In the rows, zero is written as 128.
Each row is followed by its class.
[123 144 135 147 107 145  77 137 122 175 119 127 137 196 136 110 125 122
 177 118  94  83 146  72 101 124 174 170 156  68 135 121 166 154 117 131
 156 104 126 106 107 163  94 151 135 138 172 145 110  98]
Z651
[126 157 133 118 100 139 107 124 144 178  97 155 101 140 147 127 148 155
 152 133  96 112 126  98 131 119 119 152 134 110 128 183 125 160 118 123
 126  80 140 117 137 134  89 155 113 146 112 108 145  92]
Z776
[149 153 116 124 152 116 194 109 167 132 125 160 127  95 114 156 133 120
 138  98 136 182 114 139 149 172 100 110 139 161 111 148  80 158 102 139
 123  99 119 143 127 116 150 123 121 145  90  86 145 134]
Z651
[154 133 153 120 142 108 171 129 133 150  99 152 107  77 147 157 187 141
 129  96 144 203 103 142 133 116 105  89 152 154 128 225  65 121 113 153
  68 110 145 143 126 140 109 116 144 113 110  67 134 117]
Z318
[135 118 144 143 103 138 112 133 165 186 142 120 106 107 146 117 147 123
 159 125 106 102 180 103 131 122 122 137 113 105 145 124 157 147 153 155
 163  83 113 126 100 134  81 147 126 168 157 146 122 102]
Z651
[139 154 118  76 136 134 121  82 123 130  92 141  68 128 139 109  98 184
 105 189 116 124  76 129 123 149 118 129 141 148 118 224 112 113 132 102
  95 118 139 132 138  92 136 118  85 132  66  78 124 129]
Z632
[139 157 140 117 110 145 135 128 169 170 102 172 110 127 141 141 177 152
 162  97 114 147 132 115 137 126 106 154 141 124 127 182  96 176 100 130
 108  67 128 122 142 137  85 153 132 141 116  88 151  94]
Z230
[111 117 129 138 158 132  83 115  84 102 103  88 123 155 124 102 125 123
 118 161 128  76 127 102 107 128 167 120 118 105 125 119 181 103 137 122
 120 163 119 124 104 127 156 113 125 117 134 158  91 152]
Z650
[149 115 143 148 133 120 168 138 159 157 130 132 131  81 137 153 152 105
 158 100 122 155 174 122 150 138 101 114 120 129 134 104 122 135 142 165
 141  83 106 150 106 145 109 142 134 154 149 125 138 117]
Z823
[123 139 147 109 135 132 106 133 100 115  69 120  98 140 134 120 178 157
 105 142 121 117 105 143 103  87 141 140 129 122 130 203 119 105 126 129
  71 132 137 112 144 134 130 118 135  96 112 116 117 131]
Z650
[130 133  91  96 130 134 103  65 188 107 128 115  48  81 125  93  54 149
  86 209 133  73 120 130 163 175 101 112  81 161 116 138 174 129 142  84
 139 103 113 140 120  42 161 130  65 165  63 123 105 144]
Z230
[132 112 137 123 148 121 114 113 104 130 130 106  93 129 140 101 122 137
 117 150 110 113 130 123 115 134 139 107 131 118 129 150 152 103 153 125
 141 128 129 125 107 128 115 119 108 138 136 123 108 124]
Z650
[144 125 145 165 122 130 168 160 164 182 130 147 154 100 140 168 186 100
 179  62 134 175 182 105 141 125 110 124 133 113 144 108 105 153 130 179
 132  93 108 141 105 161  84 154 165 157 165 118 151 100]
Z651
[110 142 122  87 102 144 143 102 208 137  99 157  44  41 140 144 171 180
 100 142 142 161 115 157 165  97  30 113  51 174 144 227 101 148 132 123
  83  67 122 133 174  57 112 151  81 158  43  87 181 131]
Z766
[138 139 163 122 120 128 157 142 164 192 106 155 117  95 157 150 202 135
 151  83 131 180 154 107 138  84 103 119 133 119 150 195  79 152 132 155
  97  70 129 123 137 150  58 152 140 149 144  98 170  84]
Z766
[143 107 120 145 144 116 161 119 171 125 156 102 114  64 131 137 112 104
 119 144 133 122 157 130 158 167  94  70  88 149 119  91 157 119 160 137
 152 116 109 159  89  90 131 127 109 163 112 118 123 137]
Z776
[129 138 115 128 172 123 105  98  83 108 112 114 113 161 126  98  78 117
 121 175 122 105 110  98 120 165 180 112 159 129 107 124 165 120 115 104
 139 160 128 137 104 103 175 110 112 121 124 116  87 135]
Z230
[100 123 139 154 126 148  89 139 141 133 123 112 138 161 133 130 154 120
 149 124 121  78 169 109 122  94 139 145  99  84 133  81 180 132 140 140
 143 139 112 116 111 136 113 155 141 144 140 175 125 128]
Z248
[131 103 122 127 131 134 111 117 175 154 139  95  81  65 138 113 117 115
 131 167 118  91 171 104 142 148 102 104  86 124 135 102 178 128 174 139
 161  83 108 138  96 111 106 141  93 180 132 141 117 127]
Z650
[131 115 126 113 150 108 114  81 133 113 134  99  64 111 141  98  97 144
  95 186 125  98 128 122 131 142 132  80 119 157 118 148 161  94 158 109
 129 139 132 136  98  92 134 112  90 150 122 107 109 148]
Z248
[136 141 141 181 152 136 135 158  78 158 124 139 206 208 123 161 154  77
 191  59 109 146 157  89  92 125 189 161 192  52 121  59 131 154 100 153
 166 121 130 127 105 207 116 147 182 117 183 151 119 100]
Z650
[130 140 114 129 185 111 111  89  70  90 120 116 115 172 117  93  68 129
 111 158 126 111 100 106 113 187 183 100 170 144  96 138 153 108 100  95
 125 182 140 135  97 107 187 102 119 103 109 105  83 148]
Z230
[112 129 118 107 131 143 119  91 171 102 100  98  77  87 119 109 120 161
  96 184 135  99 110 147 143 132  86 103  61 161 125 164 158 110 154 112
 104 132 106 138 125  67 151 119  84 144  63 128 119 163]
Z632
[117 137 121 107 130 161 118 114 181 131 108 133  76  89 145 138 152 169
  97 147 135 123 128 153 153 107  70 144  75 150 136 182 143 125 132 128
  95 117 129 123 146  87 130 147 115 136  55 117 150 127]
Z318
[150 111 130 180 152 132 166 157 130 142 168 125 184 124 125 160 119  64
 163  78 130 140 193  92 140 151 142  98 147 107 128  28 147 128 146 162
 171 137 109 165  88 152 129 137 158 161 184 157 118 134]
Z769
[135 133 149 109 132 106 102 109  78 137 106 112  81 145 147  92 130 150
 104 148 117 116 119  97 108 108 165  99 159 131 130 211 134  85 144 128
  97 138 147 126 107 124 117 107 127 118 141 112  98 126]
Z769
[121 117 141 150 178 122  99 109  51  73  96  95 148 173 117  92 114 123
 117 161 131  90 116 118 104 142 193 116 147 122 115 117 170  89 121 117
 110 197 118 134  94 135 195 100 139  88 130 145  78 158]
Z230
[131 124 147 140 140 134 134 133 135 127 101 118 136 123 122 137 152 118
 136 117 118 123 136 132 129 108 121 144 112 111 130 120 137 123 132 148
 125 121 114 142 125 139 131 128 131 119 117 138 116 133]
Z823
[144 129 149 149 174  98 184 132  89 128 124 147 155 131 138 159 162 111
 142  85 143 184 138 125 124 137 148  85 158 142 114 125  89 106 119 152
 106 152 127 146 102 154 129 124 167 123 148 101 139 129]
Z248
[140 122 152 144 145 121 119 126  82 137 118 108 141 159 148 106 131 121
 136 153 110 102 130  93 100 134 171 102 162  93 128 135 149 101 153 130
 135 137 124 138  79 159 113 114 130 129 167 140  96 130]
Z632
[124 117 136 168 174 140 148 148 105 107 114 121 181 143 112 161 161  97
 139  81 146 153 145 126 117 123 135 121 134 107 117  82 143 119 114 156
 126 165 117 144 114 149 157 124 164 113 124 136 115 143]
Z650
[114 119 147 174 120 154 124 160 136 148 126 121 180 153 124 154 181  95
 163  71 125 121 178 101 125 104 128 151 126  86 139  67 148 140 125 165
 142 127 115 130 110 171 117 159 173 137 159 178 125 127]
Z769
[135 142 124 122 153 121 133 113 113 120 107 128 110 149 125 128 113 123
 127 139 120 127 111 103 126 149 143 129 151 140 113 139 135 140 112 123
 124 116 127 128 121 131 157 130 121 126 126 115 108 140]
Z823
[149 120 145 168 174  98 189 152 112 127 141 134 197 113 129 170 166  81
 154  79 145 181 150 116 133 140 142  89 163 119 119  83 107 123 122 164
 128 155 116 160  93 166 137 124 169 125 156 119 129 123]
Z776
[133 145 117 115 128 129 136 107 150 135 118 144 109 128 127 133 126 127
 130 125 126 123 126 114 132 157 118 117 137 135 114 141 120 138 114 123
 126 106 135 133 119 117 136 139 117 146 103 112 125 131]
Z769
[121 120 124 170 135 158 149 154 176 142 126 125 172 102 115 163 153 108
 162  78 143 146 172 123 148 124  99 146  94 117 135  67 154 148 124 166
 143 123  95 144 122 130 130 155 150 145 122 152 141 127]
Z651
[118 132 120 141 103 157 113 135 187 176 136 124 122 126 136 131 128 104
 168 132 120 102 168  79 149 142 117 139 106  96 136  78 163 184 133 129
 169  69 110 123 122 136 101 172 116 184 144 159 142 117]
Z766
[136 155 145 115  89 149 125 149 183 205  97 162 112 139 148 153 195 146
 172  80  93 138 145 101 131 100 102 180 134  87 143 155  97 187 116 151
 124  39 122 103 153 160  56 175 135 156 131 118 176  74]
Z823
[146 105 115 124 162 107 163  90 149 104 159  98  97  57 126 119  90 120
  95 160 148 137 140 139 159 173 101  54 106 178 120 111 153 106 162 129
 151 137 118 151  99  73 158 107  93 156 105 122 117 161]
Z210
[118 108 120 144 158 145 122 113 142  97 132  96 133 113 121 123 104 113
 104 167 138  95 153 129 140 138 123 114  96 129 127  82 176 109 145 123
 140 155 110 143 113  91 168 131 109 144 103 154 114 162]
Z766
[106 111 113 129 122 146  59 107 146 106 131  79  85 125 124  80  80 133
 110 208 119  39 139 109 129 141 137 138  82 112 131  98 218 110 165 118
 151 144 109 127 104  83 156 125  86 148 105 168  95 152]
Z651
[124 114 143 132 107 140  67 112 102 157 134  95  92 167 150  81 111 131
 148 168  75  53 165  81 110 113 171 128 143  76 141 130 200  97 166 121
 172 121 138 117 101 132  90 137 113 151 163 156  99 100]
Z769
[112 130 164 167 122 157 110 161 114 153 110 130 182 184 143 145 190 105
 164  99 115 107 171  97 112  84 155 151 134  67 143 104 141 146 126 155
 129 121 116 109 127 184 102 154 168 129 170 168 140 110]
Z766
[128 161 135 115 126 141 135 130 150 169  92 170 112 153 148 145 173 153
 147  92 115 160 117 106 131 119 119 141 148 115 134 198  82 163  94 124
 103  87 137 110 148 145  93 162 136 144 119  95 167  92]
Z766
[145 136 152 127 144 101 158 127  95 143 101 135 119 121 143 131 163 129
 130 104 128 162 132 117 119 116 143  97 155 144 129 184  99 103 129 145
  92 131 137 143 110 137 121 123 149 116 137  99 123 124]
Z769
[122 126 143 125 129 146 125 128 164 140  93 128 122 101 134 140 185 133
 132 116 131 131 140 128 133 107 102 144 104 113 137 138 121 135 132 139
 100 100 110 127 136 143 116 139 132 143 107 133 135 130]
Z650
[114 146 151 113 135 134  65 119  46 108  77 113  86 196 160  64 138 183
 103 182  81  80  83 108  76  74 182 138 155 106 128 242 152  74 127  93
  76 161 164 110 138 136 145 126 122  75 127 117  85 127]
Z769
[137 107 128 148 145 125 144 120 130 139 155 100 129 101 129 127 114  95
 134 125 134 130 173 101 142 146 128  90 126 137 130  83 156 109 157 150
 155 138 118 151  92 123 138 129 134 158 147 142 108 139]
Z769
[130 145 174 146 146 127 161 157  82 135  69 164 176 158 133 161 221 130
 150  79 132 186 116 131 106  78 151 142 166 105 134 185  61 125  93 157
  62 132 130 121 143 189 115 132 181  85 134 117 147 118]
Z766
[134 145 124 128 151 112 132 103  98 122 106 134 121 149 123 119 108 126
 133 140 125 131 107 114 115 161 157 133 159 135 111 149 124 128 103 124
 126 129 129 134 109 121 164 118 121 119 113 103 104 136]
Z651
[132 123 134 119 152 104 121  91 113 140 128 109  95 129 151 108 130 139
 110 152 131 123 130 110 124 121 145  88 138 138 129 169 139  92 141 126
 112 151 132 128 102 114 122 116 123 138 137 107 119 128]
Z248
[144 114 145 162 180 103 130 132  47 122 131 102 170 192 127 123 107  97
 137 117 119 136 138  93  96 131 198 111 190  96 117  83 153  97 132 144
 145 191 139 152  84 178 150 112 162 103 191 130  85 132]
Z823
[117 109 126 161 143 144 139 151 155 117 131 101 167 108 108 152 156  89
 152 106 131 116 170 127 131 138 119 113  96 111 123  47 168 148 138 154
 158 125 100 138 112 132 143 139 140 147 117 176 117 152]
Z650
[137 141 125 125 108 134 107 118 161 178 118 126 108 144 139 127 111 130
 150 127  88  98 143  96 133 137 122 152 140  95 130 121 149 158 128 127
 157  80 131 135 131 135 110 156 107 155 130 131 132 112]
Z823
[136 134 108 123 114 149 146 123 226 159 141 135  93  78 129 155 113 116
 140 119 110 121 156 125 172 161  66 136  86 140 129  90 146 179 139 134
 172  54 102 135 137  89 118 168  97 191  97 133 152 121]
Z823
[141 108 146 154 175 105 121 117  51 118 135  90 145 159 130 101  97  99
 124 150 128 104 131  88 101 144 200  87 171 128 112 103 173  81 143 132
 140 191 127 154  85 153 150  97 137 116 168 136  70 151]
Z404
[141 110 126 111 162 108 131  83 118 117 129  92  84  90 132 108  96 125
  96 174 137 114 124 120 134 163 135  70 119 178 118 145 148  84 156 124
 118 157 123 157  98 100 158  99 103 142 112 104 100 152]
Z404
[143 122 142 152 164 101 136 128  63 129 134 108 149 149 141 115 118 103
 127 133 126 134 145  96 105 133 177  87 164 117 126 107 145  85 142 140
 140 165 142 148  89 161 133 111 150 106 166 140 102 131]
Z210
[118 117 142 151 158 130 126 135 103 101 110 105 156 137 120 127 141 103
 128 132 142 118 136 115 118 125 149 117 128 113 126 103 142 115 128 137
 118 156 122 136 108 137 158 122 134 111 121 147 111 151]
Z766
[126 129 106 133 153 124 116 105 123 132 136 102 121 151 117 112  66 110
 127 126 132 101 128  93 126 173 156 102 138 138 112 101 171 129 123 109
 147 160 125 142 109 109 155 129 109 145 116 127  96 153]
Z404
[127 128 112 122 143 141 175 111 190 108 115 128  95  41 119 143 135 133
 103 130 154 140 143 163 168 144  56 101  54 193 119 126 139 113 135 136
 109 120 104 158 136  65 166 137 105 149  45 118 136 165]
Z769
[107 121 130 139 105 159  56 136 147 139 123  95 122 146 145 103 122 129
 126 163 113  51 152  92 127 106 136 153  95  78 145  81 204 123 159 124
 156 125 121 123 118 133 111 153 115 145 139 197 118 126]
Z210
[113 114 117 151 151 134 122 126 133  94 126 103 142 117 108 123 101 120
 114 145 134 103 140 132 136 139 128 113  89 132 120  86 183 109 141 126
 138 168 107 143 114 101 171 127 122 132  99 146 113 156]
Z776
[127 126 133 161 174 146 165 142 108  91 114 124 186 138 115 158 141 106
 136 104 148 153 134 138 123 137 128 124 130 122 115  85 132 109 118 140
 118 169 113 158 108 134 167 118 150 105 118 131 117 149]
Z632
[135 140 107 117 170 137 194 125 201  86 126 132  99  40 122 177 142 123
  96 112 167 194 118 187 172 155  56  87  82 199 112 133 109 120 120 137
  84 130 114 161 138  67 181 120 115 134  27  84 151 168]
Z318
[128 126 101 108 131 132  93  84 173 117 129 104  61 106 129  92  63 129
 108 203 122  60 141 103 157 179 117 111 101 146 115 110 196 142 144  96
 157 107 114 145 108  62 162 130  68 168  94 135 101 142]
Z230
[114 136 150 117  83 170  84 128 185 172  98 137  90 125 146 129 196 166
 145 123 100  89 153 119 136  71  99 164  80 104 155 177 142 147 146 138
 102  91 105 109 150 128  82 160 130 165 106 156 153 108]
Z404
[141 156 137 154 131 149 157 144 143 176 127 170 165 157 135 167 172 125
 181  43 112 159 148 115 131 123 126 162 154  99 124 125 105 166  91 147
 148 101 125 137 137 168  91 159 167 141 139 118 159  91]
Z404
[126 128 146 119 110 122  85 101 128 171 117 114  81 139 157 106 142 147
 136 149 108  90 140 103 121  94 143 126 134 106 140 170 152 118 152 130
 138 107 139 118 111 132  78 135 108 153 162 121 126 102]
Z248
[130 125 132 162 172 123 161 128  95  95 120 118 172 133 111 147 147 102
 130  91 152 140 135 126 123 138 142  99 128 138 115  99 136 101 115 152
 110 177 112 151 106 128 173 115 160 110 115 134 111 166]
Z769
[129 130 132 151 110 145  77 134 139 167 125 122 126 179 135 102 110 106
 168 137  94  60 171  67 119 149 164 153 146  72 126  77 185 168 127 118
 175  98 125 131  95 151 108 151 124 152 164 161 103 109]
Z230
[141 139 165 121 117 117  89 126  72 171  97 124 114 179 153  92 174 151
 146 123  98 105 132  81  92  83 181 134 174  92 144 203 120  96 137 139
  99 134 143 116 107 171  83 125 148 125 182 118 111 103]
Z769
[115 112 131 147 118 150 122 129 174 133 119 107 132 104 126 134 151 115
 135 134 140 108 161 117 148 117 102 129  87 115 142  91 160 140 143 138
 133 114 107 138 123 121 128 149 119 152 109 163 137 144]
Z766
[125 145 153 142 139 140 168 149 143 142  90 168 171 117 139 173 220 144
 133  63 129 180 122 156 128  93  98 140 124 119 133 170  73 139 105 151
  85 129 124 129 149 158 116 151 170 119  95 103 164 115]
Z776
[129 145 140 139 185 113 189 125 101  92  89 145 149 128 118 168 175 128
 121  88 156 185 117 160 130 105 125 108 132 157 113 155  79 106  99 148
  64 165 122 138 135 136 171 113 156  91 104 103 141 149]
Z248
[125 134 113 102  90 147  68  94 189 169 118 112  52 119 144  88  99 153
 133 184 104  58 151  89 153 148 115 144  99 120 136 143 187 162 148 103
 150  75 115 127 124  78 107 155  82 184 108 137 126 115]
Z230
[142 127 138 136 134 119 171 125 184 162 135 141 126  69 147 161 163 119
 139  94 145 165 152 129 157 131  87  98 117 139 125 119 109 141 138 152
 128  87 117 153 112 124  97 144 125 169 134 106 159 123]
Z248
[133 144 122 119 127 135 109 110 114 149 120 128 102 158 138 112 103 134
 138 148 102 107 121  97 124 139 150 135 148 115 122 141 140 130 124 109
 134 123 131 134 126 127 128 133 110 142 119 129 111 122]
Z404
[151 131 144 130 153 104 176 123 126 130 117 147 110  90 134 139 147 127
 131 117 136 183 123 135 135 136 118  96 140 165 125 181  96 115 128 148
 102 125 119 147 117 114 133 110 130 126 119  73 126 128]
Z651
[125 144 141 103 135 130 117 108 115 106  84 124  93 135 130 119 161 174
 104 163 124 116  96 145 111 108 121 126 125 137 124 206 117 102 133 121
  72 150 133 129 132 103 143 109 117 108  77 108 129 144]
Z632
[139 121 144 136 173  89 123  93  62 108 126 103  95 148 136  93 106 124
 102 172 128 124 105 104 105 136 182  59 165 145 119 185 144  80 137 112
 103 183 147 132  96 117 157  94 122 105 139 103  93 150]
Z766
[147 125 135 144 142 125 174 129 154 155 145 139 129  73 138 163 152 110
 142  94 137 168 157 127 152 137 105  80 120 147 126 119 114 131 143 156
 132 123 113 160 113 123 113 129 142 162 123 117 142 125]
Z404
[149 131 156 140 147 103 177 143 120 156 109 159 153  96 137 158 188 129
 139  86 138 186 137 133 126 118 123  95 151 136 127 176  70 121 126 170
  89 132 129 138 117 166 103 121 160 121 127  91 147 110]
Z776
[115 115 124 133 145 142 101 129 121 108 116  93 110 120 118 110 118 130
 119 153 118  86 136 130 123 130 127 128  86 120 122 108 177 114 145 128
 143 135 115 137 121 104 150 126 109 132 110 155 105 145]
Z650
[141 113 132 138  80 143 131 131 219 195 149 117  87  48 136 137 150 119
 172 133 115 110 197 107 158 131  79 128  72 122 149 109 158 160 169 170
 159  38  95 140 108 109  74 155 113 193 132 145 148 108]
Z651
[127 142 126 127 135 138 112 137 119 160 110 140 125 160 133 135 133 122
 153 118 107 124 140  92 113 134 147 146 160  92 124 126 135 153 117 134
 141 104 133 118 126 160 114 146 133 142 141 129 123 110]
Z650
[118 121 127 143 142 145 152 126 188 125 137 122 138  82 121 169 162 114
 141 119 142 129 170 140 158 122  83 124  80 132 127  66 145 139 144 159
 131 116  94 140 121 112 136 148 130 164  97 153 156 150]
Z248
[152 109 136 147 186 103 161 106 104 103 139 114 144 106 122 126 102 108
 119 137 145 145 141 131 133 169 152  70 158 148 107 100 145 102 140 136
 132 181 121 170  91 119 169 104 135 130 126 106  98 151]
Z230
[115 116 124 104 119 139  63  82 145 113 111  89  49 102 137  67 104 160
  89 219 120  40 126 126 136 133 122 109  75 139 128 165 196 106 158 103
 118 136 118 130 114  64 154 113  78 142  78 149  91 150]
Z230
[140 118 132 116 132 111 136 100 145 140 120 122  70  66 140 103 112 137
 114 167 134 129 127 121 143 143 108  96 114 158 132 181 139 113 155 133
 120 112 125 146 109  94 132 113  91 144 107 100 115 133]
Z651
[117 134 138 126  96 162 144 148 220 155 103 146 110  67 141 166 199 133
 133 108 140 146 157 136 164 105  50 133  67 138 141 133 109 167 133 146
 105  62 108 133 149 109 104 170 121 171  87 134 172 127]
Z766
[140 118 122 114 163  97 146  88 133 110 111 104  68  84 132 105 101 143
  87 164 148 135 114 128 137 143 121  58 115 183 114 174 140  92 146 119
  99 140 127 149 103  91 157 102  96 138 113  89 110 162]
Z248
[134 174 131  84 123 132 141  98 137 150  77 162  77 137 144 138 162 188
 122 130 112 157  82 145 118 117 100 138 139 139 123 252  75 125 107 117
  77  98 147 127 151 113 102 133 111 119  75  59 156 103]
Z632
[131 147 118 129 136 137  93 114 107 153 122 125 119 182 138 113 106 138
 150 136 107 104 119  95 115 135 165 153 159  99 128 147 153 139 109 116
 142 127 141 115 118 143 120 143 125 130 137 126 115 112]
Z318
[121 110 116 141 158 138  92 105 109  85 126  94 118 135 121  90  87 127
 107 182 125  68 134 130 126 156 158 109 110 119 115  92 191  96 142 108
 141 182 117 147 105  88 180 116 115 129 103 153  87 155]
Z230
[132 138 137 123 169 119 160 123 106  87  92 147 128 115 134 140 160 149
  98 131 150 162  88 158 133 127 114 101 133 152 117 178 100 103 111 131
  72 170 132 127 139 114 157 110 129  88  83 102 137 144]
Z210
[138 114 117 111 138 122 140  94 164 115 124 109  66  58 133 105  84 146
  95 185 144 108 128 137 146 164  94  75  80 168 122 159 160  98 169 111
 121 118 113 158  99  58 136 117  79 159  92 103 114 152]
Z632
[134 134 101 128 159 136 160 103 155 114 134 126 116 107 109 143  79 124
 132 142 145 132 124 124 145 191 107 111 124 146 102 101 148 141 123 124
 148 123 115 162 109  92 159 130 102 155  88 109 116 158]
Z632
[146 118 152 170 148 117 156 157 122 159 124 124 172 133 136 152 158  95
 165  80 116 155 176  96 122 124 143 111 153 110 126  77 130 133 129 164
 146 120 116 151  97 176 111 147 164 141 188 131 118 116]
Z823
[145 148 105 108 121 125 192 114 190 136 112 176  95  52 118 162 137 143
 120 107 151 196 107 154 163 170  59 114 119 184 115 179  68 159 102 134
 100  77 129 146 147  84 141 130 106 145  59  77 159 136]
Z651
[144 135 112 135 170 118 146 105 139 106 126 128 133 124 115 142  84 107
 132 124 144 137 123 122 144 187 139  99 150 143 101  90 142 140 114 119
 136 138 117 159 104  99 172 126 111 140 109 104 114 139]
Z230
[138 120 142 125 104 135 118 121 185 176 121 133  76  71 156 124 145 135
 133 139 122 115 175 111 155 126  90 114  96 125 143 149 139 141 156 142
 126  67 113 144 110 115  91 150 114 169 130 125 137 101]
Z230
